Below is a small trained network, with its code and all its weights. Each question gives an input and a class and asks what happens when units are switched off, that is, made to give their printed mean instead of their output.

import numpy as np


def w(rows, s, z=0):
    codes = np.array(rows[::2]) - 128.0
    scale = np.full(codes.shape[1], s)
    scale[-1] = z or s
    return codes * scale


def f(y):
    return np.maximum(y, 0)


def log_softmax(a):
    a = a - a.max(-1, keepdims=True)
    return a - np.log(np.exp(a).sum(-1, keepdims=True))


def net(x, mask):
    res = np.array(x, float).reshape(1, 4) / 4 @ E
    y = f(res @ A[0][:, :-1].T + A[0][:, -1])
    res = res + np.where(mask, y, B[0][:, -1]) @ B[0][:, :-1]
    return log_softmax(res[-1] @ U[:, :-1].T + U[:, -1])


A, B = {}, {}
E = w([
[116,97,27,220,117,161,153,156,100,115,183,38],'x0',
[135,114,217,251,136,75,86,221,165,114,115,94],'x1',
[2,77,136,125,114,133,200,175,172,177,158,207],'x2',
[197,193,50,165,73,39,208,48,207,142,135,114],'x3',
],0.009)
A[0] = w([
[191,173,81,121,25,26,163,59,167,142,183,156,172],'neuron 1',
[137,152,155,61,120,138,170,104,153,93,88,183,146],'neuron 2',
[130,60,148,55,242,195,65,161,75,112,174,131,137],'neuron 3',
[123,137,55,59,165,163,158,85,112,156,180,160,8],'neuron 4',
[109,173,142,68,244,44,149,128,130,122,60,199,165],'neuron 5',
[165,113,150,136,195,30,175,130,168,140,105,99,237],'neuron 6',
[80,113,39,190,138,200,209,177,105,95,194,60,233],'neuron 7',
[73,99,117,110,99,121,168,173,162,238,176,192,193],'neuron 8',
[75,136,91,108,105,138,108,150,175,198,58,194,93],'neuron 9',
[129,190,76,1,93,204,168,89,91,111,157,155,37],'neuron 10',
[164,196,144,89,102,116,54,84,72,94,96,46,139],'neuron 11',
],0.0077,0.0017)
B[0] = w([
[98,61,152,112,206,37,124,125,40,201,156,158,237],'neuron 1',
[129,131,66,71,119,12,137,75,118,65,85,123,181],'neuron 2',
[160,14,72,149,206,46,143,187,66,159,220,63,233],'neuron 3',
[161,83,96,151,82,89,28,183,170,83,165,82,196],'neuron 4',
[228,177,113,105,210,120,120,116,94,59,121,131,188],'neuron 5',
[154,105,94,133,108,49,95,179,105,142,103,108,180],'neuron 6',
[186,188,70,78,241,132,69,105,158,88,70,77,248],'neuron 7',
[123,167,193,92,184,127,16,64,142,159,124,1,204],'neuron 8',
[124,173,122,68,178,162,101,63,185,161,115,101,168],'neuron 9',
[126,130,131,231,118,90,20,162,203,109,216,97,223],'neuron 10',
[105,250,194,102,156,235,59,106,120,172,148,36,215],'neuron 11',
],0.0073,0.012)
U = w([
[140,68,90,129,166,9,148,149,39,185,204,100,140],'0',
[141,153,157,178,71,16,39,204,204,75,160,71,255],'1',
[91,201,172,96,162,158,59,37,135,173,124,55,163],'2',
[209,155,75,78,227,103,120,79,128,8,54,132,217],'3',
[129,157,78,53,117,136,107,135,129,201,191,131,151],'4',
[110,93,73,57,3,161,189,173,174,190,103,147,1],'5',
[113,151,118,76,52,248,214,115,156,186,106,196,1],'6',
[72,134,121,136,86,193,143,92,184,68,144,209,1],'7',
],0.0065,0.0029)

Each question gives the input, the list of numbers given to net, and the class t.
The units are the neurons (one row each of A and B). Each row of codes is followed by its name. A weight is (code - 128) times the scale printed after its matrix; where a second scale follows, it is the last column's (A, B and U).
mask holds one flag per neuron, in row order. A switched-off neuron (its flag False) gives its mean, the last column of its row in B, instead of its output. The means were averaged over made-up inputs and are rounded, as every weight is.
A unit's drop is (log p(t) with every unit on - log p(t) with that unit switched off) / (log p(t) with every unit on - log p(t) with every unit switched off).
The circuit of an input: a set's keep is (log p(t) with only the set's units on - log p(t) with every unit switched off) / (log p(t) with every unit on - log p(t) with every unit switched off). Starting from all 11 units, units are removed one at a time, each time the one whose removal leaves the highest keep (on an exact tie, the one counted first), for as long as the keep stays at least 0.8.
circuit, biggest first: the units of the circuit, biggest drop first
most important unit: the unit with the biggest drop
top k neurons: the k neurons with the biggest drops, biggest first
drop of u: that unit's drop, to one decimal
input [-1,-6,8,2], class 2: top 3 neurons => [neuron 8; neuron 9; neuron 3]
input [-6,5,5,2], class 3: circuit, biggest first => [neuron 5; neuron 10]
input [-8,2,6,-1], class 3: top 4 neurons => [neuron 5; neuron 11; neuron 2; neuron 10]
input [-6,-5,1,8], class 0: most important unit => neuron 1
input [-8,3,-3,-6], class 3: top 2 neurons => [neuron 5; neuron 1]
input [4,2,6,3], class 2: circuit, biggest first => [neuron 8; neuron 3]
input [-4,7,7,-7], class 0: top 3 neurons => [neuron 3; neuron 11; neuron 7]
input [1,6,6,8], class 0: top 2 neurons => [neuron 1; neuron 10]
input [0,1,4,7], class 0: top 2 neurons => [neuron 1; neuron 11]
input [6,-3,0,2], class 3: top 2 neurons => [neuron 7; neuron 3]
input [6,-1,4,-2], class 3: top 2 neurons => [neuron 7; neuron 11]
input [-5,-6,-8,3], class 2: top 2 neurons => [neuron 11; neuron 3]
input [-3,5,7,5], class 2: top 2 neurons => [neuron 8; neuron 3]
input [-8,-3,4,2], class 3: top 2 neurons => [neuron 5; neuron 2]
input [5,-2,7,-1], class 2: circuit, biggest first => [neuron 8]
input [6,4,1,-2], class 3: top 2 neurons => [neuron 7; neuron 10]
input [0,5,-8,-4], class 2: top 2 neurons => [neuron 11; neuron 10]
input [-8,4,5,8], class 0: drop of neuron 9 => -0.1
input [-1,-1,-8,-5], class 2: drop of neuron 1 => 0.2
input [4,-1,-8,0], class 2: drop of neuron 11 => 0.6
input [0,4,8,-3], class 2: most important unit => neuron 8
